Here is a tiny trained network, its code and every weight. The questions are about switching its units off for an input and a class, where a switched-off unit gives its printed mean instead of its output.

import numpy as np


def w(rows, s, z=0):
    codes = np.array(rows[::2]) - 128.0
    scale = np.full(codes.shape[1], s)
    scale[-1] = z or s
    return codes * scale


def f(y):
    return np.maximum(y, 0)


def log_softmax(a):
    a = a - a.max(-1, keepdims=True)
    return a - np.log(np.exp(a).sum(-1, keepdims=True))


def net(x, mask):
    res = np.array(x, float).reshape(1, 8) / 4 @ E
    y = f(res @ A[0][:, :-1].T + A[0][:, -1])
    res = res + np.where(mask, y, B[0][:, -1]) @ B[0][:, :-1]
    return log_softmax(res[-1] @ U[:, :-1].T + U[:, -1])


A, B = {}, {}
E = w([
[223,145,128,97,102],'x0',
[137,144,242,47,67],'x1',
[64,210,95,185,78],'x2',
[253,118,90,205,62],'x3',
[144,176,7,54,149],'x4',
[98,200,122,137,138],'x5',
[235,234,146,180,226],'x6',
[186,156,119,86,154],'x7',
],0.0078)
A[0] = w([
[143,171,113,243,97,206],'N1',
[69,175,138,121,81,141],'N2',
[195,136,148,165,142,253],'N3',
[176,51,59,92,113,44],'N4',
[35,120,167,69,122,184],'N5',
[68,37,66,166,199,190],'N6',
[130,198,59,143,179,120],'N7',
[113,72,102,33,46,155],'N8',
[184,254,67,85,178,216],'N9',
[158,69,108,237,68,211],'N10',
[164,85,128,180,199,135],'N11',
[120,46,97,31,64,196],'N12',
[97,86,189,159,71,70],'N13',
[222,107,247,54,98,118],'N14',
],0.0097,0.0035)
B[0] = w([
[144,125,89,236,68,213],'N1',
[59,158,128,135,194,190],'N2',
[169,69,62,164,116,204],'N3',
[35,153,54,99,105,179],'N4',
[21,113,128,35,173,231],'N5',
[174,31,200,98,189,214],'N6',
[193,140,69,157,154,201],'N7',
[133,29,71,126,19,232],'N8',
[249,180,48,193,199,247],'N9',
[113,94,142,181,92,210],'N10',
[109,71,100,61,133,178],'N11',
[123,27,10,91,40,241],'N12',
[134,201,191,170,172,183],'N13',
[223,72,254,164,150,247],'N14',
],0.0076,0.011)
U = w([
[33,40,115,35,126,159],'0',
[14,178,158,162,173,120],'1',
[181,236,47,140,137,153],'2',
[141,187,240,69,152,91],'3',
[222,90,147,144,179,181],'4',
[2,210,127,79,208,127],'5',
[108,99,112,180,30,139],'6',
[129,206,144,72,85,1],'7',
],0.0087,0.0064)

Each question gives the input, the list of numbers given to net, and the class t.
The units are the neurons (one row each of A and B). Each row of codes is followed by its name. A weight is (code - 128) times the scale printed after its matrix; where a second scale follows, it is the last column's (A, B and U).
mask holds one flag per neuron, in row order. A switched-off neuron (its flag False) gives its mean, the last column of its row in B, instead of its output. The means were averaged over made-up inputs and are rounded, as every weight is.
A unit's drop is (log p(t) with every unit on - log p(t) with that unit switched off) / (log p(t) with every unit on - log p(t) with every unit switched off).
The circuit of an input: a set's keep is (log p(t) with only the set's units on - log p(t) with every unit switched off) / (log p(t) with every unit on - log p(t) with every unit switched off). Starting from the 12 units with the biggest drops (on a tie, the unit counted first), units are removed one at a time, each time the one whose removal leaves the highest keep (on an exact tie, the one counted first), for as long as the keep stays at least 0.8.
units of the circuit, in order: the units of the circuit, biggest drop first
most important unit: the unit with the biggest drop
top k neurons: the k neurons with the biggest drops, biggest first
drop of u: that unit's drop, to one decimal
input [-1,6,7,1,-1,-3,6,-1], class 2: most important unit : N6
input [-6,-8,-7,-8,4,3,0,6], class 4: top 4 neurons : N6, N9, N7, N12
input [-2,-7,-6,5,-4,2,-8,0], class 0: units of the circuit, in order : N6, N9
input [4,4,7,-3,-7,3,-5,6], class 1: top 2 neurons : N13, N2
input [3,-6,4,4,-8,4,4,-1], class 6: top 2 neurons : N1, N10
input [4,-4,-6,-1,6,-6,8,-8], class 2: units of the circuit, in order : N14, N9
input [5,-8,-4,8,-4,-6,-7,4], class 6: top 2 neurons : N10, N5
input [-4,2,-8,-7,-2,6,7,-5], class 3: units of the circuit, in order : N12, N8, N1
input [6,-5,-1,-3,-5,0,-3,3], class 0: top 4 neurons : N9, N14, N1, N7
input [4,-3,0,6,-1,-7,0,4], class 6: units of the circuit, in order : N4, N10
input [-8,0,6,-2,-6,-7,-2,2], class 1: top 2 neurons : N13, N12
input [3,0,7,6,4,5,-6,7], class 2: top 2 neurons : N9, N14
input [3,5,4,-6,1,-3,7,-5], class 3: units of the circuit, in order : N12, N8
input [2,5,-1,-6,3,4,6,2], class 2: units of the circuit, in order : N9
input [6,-3,-1,2,2,3,6,6], class 2: top 2 neurons : N9, N6
input [3,3,7,-6,-6,8,0,1], class 5: drop of N5 : 0.1
input [6,-8,-8,2,7,-2,-3,-4], class 0: drop of N4 : 0.2
input [-6,1,-6,-5,-7,-2,1,8], class 3: drop of N12 : 0.3
